Below are the code and all the weights of a small trained network. Each question names an input and a target symbol and asks about switching units off, where a switched-off unit gives its printed mean instead of its output.

import numpy as np


def w(rows, s, z=0):
    codes = np.array(rows[::2]) - 128.0
    scale = np.full(codes.shape[1], s)
    scale[-1] = z or s
    return codes * scale


def f(y):
    return np.maximum(y, 0)


def softmax(a):
    e = np.exp(a - a.max(-1, keepdims=True))
    return e / e.sum(-1, keepdims=True)


def log_softmax(a):
    a = a - a.max(-1, keepdims=True)
    return a - np.log(np.exp(a).sum(-1, keepdims=True))


def net(x, mask):
    ids = ['αβδεζηθλμξπστφψω'.index(c) for c in x.split()]
    T = len(ids)
    res = E[ids] + P[:T]
    u = 0
    for l in range(2):
        r = res
        for j in range(2):
            rows = slice(4 * j, 4 * j + 4)
            q, k, v = (r @ M[l][rows].T for M in (Q, K, V))
            z = softmax(np.where(np.tri(T) > 0, q @ k.T / 4**0.5, -1e9)) @ v
            o = O[l][rows]
            res = res + np.where(mask[u + j], z, o[:, -1]) @ o[:, :-1]
        u += 2
        y = f(res @ A[l][:, :-1].T + A[l][:, -1])
        res = res + np.where(mask[u : u + 4], y, B[l][:, -1]) @ B[l][:, :-1]
        u += 4
    return log_softmax(res[-1] @ U[:, :-1].T + U[:, -1])


Q, K, V, O, A, B = {}, {}, {}, {}, {}, {}
E = w([
[190,155,168,214],'α',
[85,106,111,154],'β',
[247,155,72,123],'δ',
[74,132,172,160],'ε',
[85,102,109,154],'ζ',
[183,62,2,175],'η',
[199,95,67,254],'θ',
[132,61,50,168],'λ',
[95,122,66,37],'μ',
[86,171,142,44],'ξ',
[204,133,22,52],'π',
[83,142,109,47],'σ',
[141,135,36,8],'τ',
[130,183,159,72],'φ',
[99,163,173,118],'ψ',
[131,121,152,223],'ω',
],0.0066)
P = w([
[109,82,151,94],'0',
[177,194,185,97],'1',
[172,97,133,152],'2',
[138,224,120,183],'3',
[201,93,149,147],'4',
[54,170,57,169],'5',
[213,85,149,127],'6',
[184,121,5,52],'7',
],0.016)
Q[0] = w([
[66,93,183,160],'0.h0',
[116,49,158,68],'0.h0',
[144,136,193,144],'0.h0',
[155,121,126,120],'0.h0',
[234,93,151,80],'0.h1',
[222,101,195,74],'0.h1',
[174,247,179,217],'0.h1',
[193,144,255,160],'0.h1',
],0.0098)
K[0] = w([
[137,99,173,139],'0.h0',
[160,27,110,109],'0.h0',
[225,99,183,79],'0.h0',
[151,129,87,86],'0.h0',
[27,23,137,47],'0.h1',
[92,2,152,88],'0.h1',
[206,148,246,65],'0.h1',
[205,12,186,57],'0.h1',
],0.0096)
V[0] = w([
[161,83,151,64],'0.h0',
[126,70,98,206],'0.h0',
[152,38,100,118],'0.h0',
[77,78,102,183],'0.h0',
[130,154,187,221],'0.h1',
[138,92,61,70],'0.h1',
[54,104,228,116],'0.h1',
[207,142,11,143],'0.h1',
],0.011)
O[0] = w([
[114,75,184,168,93],'0.h0',
[199,164,93,183,44],'0.h0',
[168,112,161,245,33],'0.h0',
[164,169,25,214,3],'0.h0',
[239,85,115,6,45],'0.h1',
[79,183,149,254,177],'0.h1',
[127,75,25,120,160],'0.h1',
[131,198,240,140,93],'0.h1',
],0.0088,0.002)
A[0] = w([
[122,47,111,71,128],'0.n0',
[209,113,165,41,172],'0.n1',
[67,104,51,74,203],'0.n2',
[194,3,68,106,252],'0.n3',
],0.0062,0.0031)
B[0] = w([
[145,24,199,136,187],'0.n0',
[47,30,130,101,210],'0.n1',
[92,62,91,63,217],'0.n2',
[167,1,152,202,254],'0.n3',
],0.0064,0.0072)
Q[1] = w([
[66,63,76,191],'1.h0',
[163,48,254,164],'1.h0',
[123,81,179,185],'1.h0',
[42,161,73,147],'1.h0',
[198,63,89,121],'1.h1',
[220,156,188,37],'1.h1',
[165,149,62,29],'1.h1',
[149,184,41,54],'1.h1',
],0.0083)
K[1] = w([
[47,104,115,93],'1.h0',
[93,81,118,209],'1.h0',
[63,101,110,167],'1.h0',
[116,119,115,72],'1.h0',
[116,130,60,164],'1.h1',
[254,87,96,94],'1.h1',
[196,162,43,80],'1.h1',
[183,211,102,59],'1.h1',
],0.0092)
V[1] = w([
[131,79,186,105],'1.h0',
[106,152,225,74],'1.h0',
[152,126,240,60],'1.h0',
[2,80,126,93],'1.h0',
[144,98,152,80],'1.h1',
[137,100,219,132],'1.h1',
[248,108,142,82],'1.h1',
[87,71,200,115],'1.h1',
],0.0092)
O[1] = w([
[72,61,106,153,185],'1.h0',
[2,134,129,191,66],'1.h0',
[2,111,145,154,75],'1.h0',
[104,135,6,153,248],'1.h0',
[116,63,146,170,159],'1.h1',
[94,137,179,177,145],'1.h1',
[100,46,202,116,101],'1.h1',
[94,122,117,207,220],'1.h1',
],0.0088,0.012)
A[1] = w([
[222,145,56,253,112],'1.n0',
[94,212,34,48,107],'1.n1',
[3,119,207,88,177],'1.n2',
[150,7,172,199,3],'1.n3',
],0.0063,0.0025)
B[1] = w([
[76,131,131,52,252],'1.n0',
[247,197,94,153,169],'1.n1',
[197,143,143,111,177],'1.n2',
[155,139,193,209,214],'1.n3',
],0.011,0.019)
U = w([
[159,92,165,128,19],'α',
[120,215,188,210,94],'β',
[160,101,93,68,140],'δ',
[104,120,57,101,147],'ε',
[42,94,81,104,115],'ζ',
[164,190,88,192,110],'η',
[50,195,122,175,147],'θ',
[137,62,135,92,76],'λ',
[176,187,209,137,93],'μ',
[177,162,69,144,82],'ξ',
[46,82,127,137,128],'π',
[106,74,114,137,123],'σ',
[123,129,169,2,253],'τ',
[158,98,95,63,128],'φ',
[114,145,182,178,218],'ψ',
[181,194,151,103,189],'ω',
],0.0076,0.0029)

Each question gives the input, a string of symbols that net reads in full, and the target symbol t.
The units are the heads (4 rows each of Q, K, V and O) and the neurons (one row each of A and B). Each row of codes is followed by its name. A weight is (code - 128) times the scale printed after its matrix; where a second scale follows, it is the last column's (O, A, B and U).
mask holds one flag per unit, layer by layer, with each layer's heads first. A switched-off unit (its flag False) gives its mean, the last column of its rows in O or B, instead of its output. The means were averaged over made-up inputs and are rounded, as every weight is.
A unit's drop is (log p(t) with every unit on - log p(t) with that unit switched off) / (log p(t) with every unit on - log p(t) with every unit switched off).
The circuit of an input: a set's keep is (log p(t) with only the set's units on - log p(t) with every unit switched off) / (log p(t) with every unit on - log p(t) with every unit switched off). Starting from all 12 units, units are removed one at a time, each time the one whose removal leaves the highest keep (on an exact tie, the one counted first), for as long as the keep stays at least 0.8.
units of the circuit, in order: the units of the circuit, biggest drop first
most important unit: the unit with the biggest drop
top k neurons: the k neurons with the biggest drops, biggest first
k most important neurons of layer l: the k neurons of layer l with the biggest drops, biggest first
heads that matter: for each layer, one digit per head in row order, 1 if its drop is at least 0.15 and else 0, layers parted by /
input τ φ ξ τ ξ, target η: most important unit	0.h1
input ξ λ ξ, target ζ: heads that matter	11 / 10
input μ λ ξ π θ ψ σ, target ξ: units of the circuit, in order	[0.h1 1.h1 1.h0]
input η φ ξ π λ, target ω: units of the circuit, in order	[0.h0 0.h1 1.h0 1.h1]
input θ η τ θ ω π δ, target μ: units of the circuit, in order	[1.h0 0.h0 0.h1]
input π θ λ, target θ: heads that matter	11 / 01
input ξ θ β τ η ξ, target θ: units of the circuit, in order	[0.h1 1.h0 0.h0]
input τ δ ω ξ π θ ψ θ, target τ: heads that matter	11 / 11
input ε ξ θ ω θ ψ ξ, target λ: units of the circuit, in order	[0.h1 0.n3 1.h1]
input β ψ σ ω, target π: units of the circuit, in order	[0.h0 1.h0]
input τ λ π, target η: units of the circuit, in order	[0.h1 1.h1]
input ψ σ β δ θ π ψ π, target β: heads that matter	01 / 10
input λ θ μ η, target τ: units of the circuit, in order	[0.h1 1.h1 0.h0]
input ξ τ δ θ α ζ α, target ζ: 3 most important neurons of layer 1	[1.n0 1.n1 1.n2]
input ζ π π η μ θ λ ξ, target τ: top 3 neurons	[1.n3 0.n3 1.n1]
input δ ω τ θ δ μ θ, target β: most important unit	1.h0
input θ ζ τ, target μ: heads that matter	10 / 10
input η μ φ ω π ξ φ, target ω: top 3 neurons	[1.n3 0.n0 0.n3]
input ψ η μ θ π π θ, target σ: heads that matter	01 / 11
input σ τ ψ ε δ θ ξ, target ε: top neuron	[1.n0]
input β μ τ π π ξ, target β: 2 most important neurons of layer 0	[0.n3 0.n0]
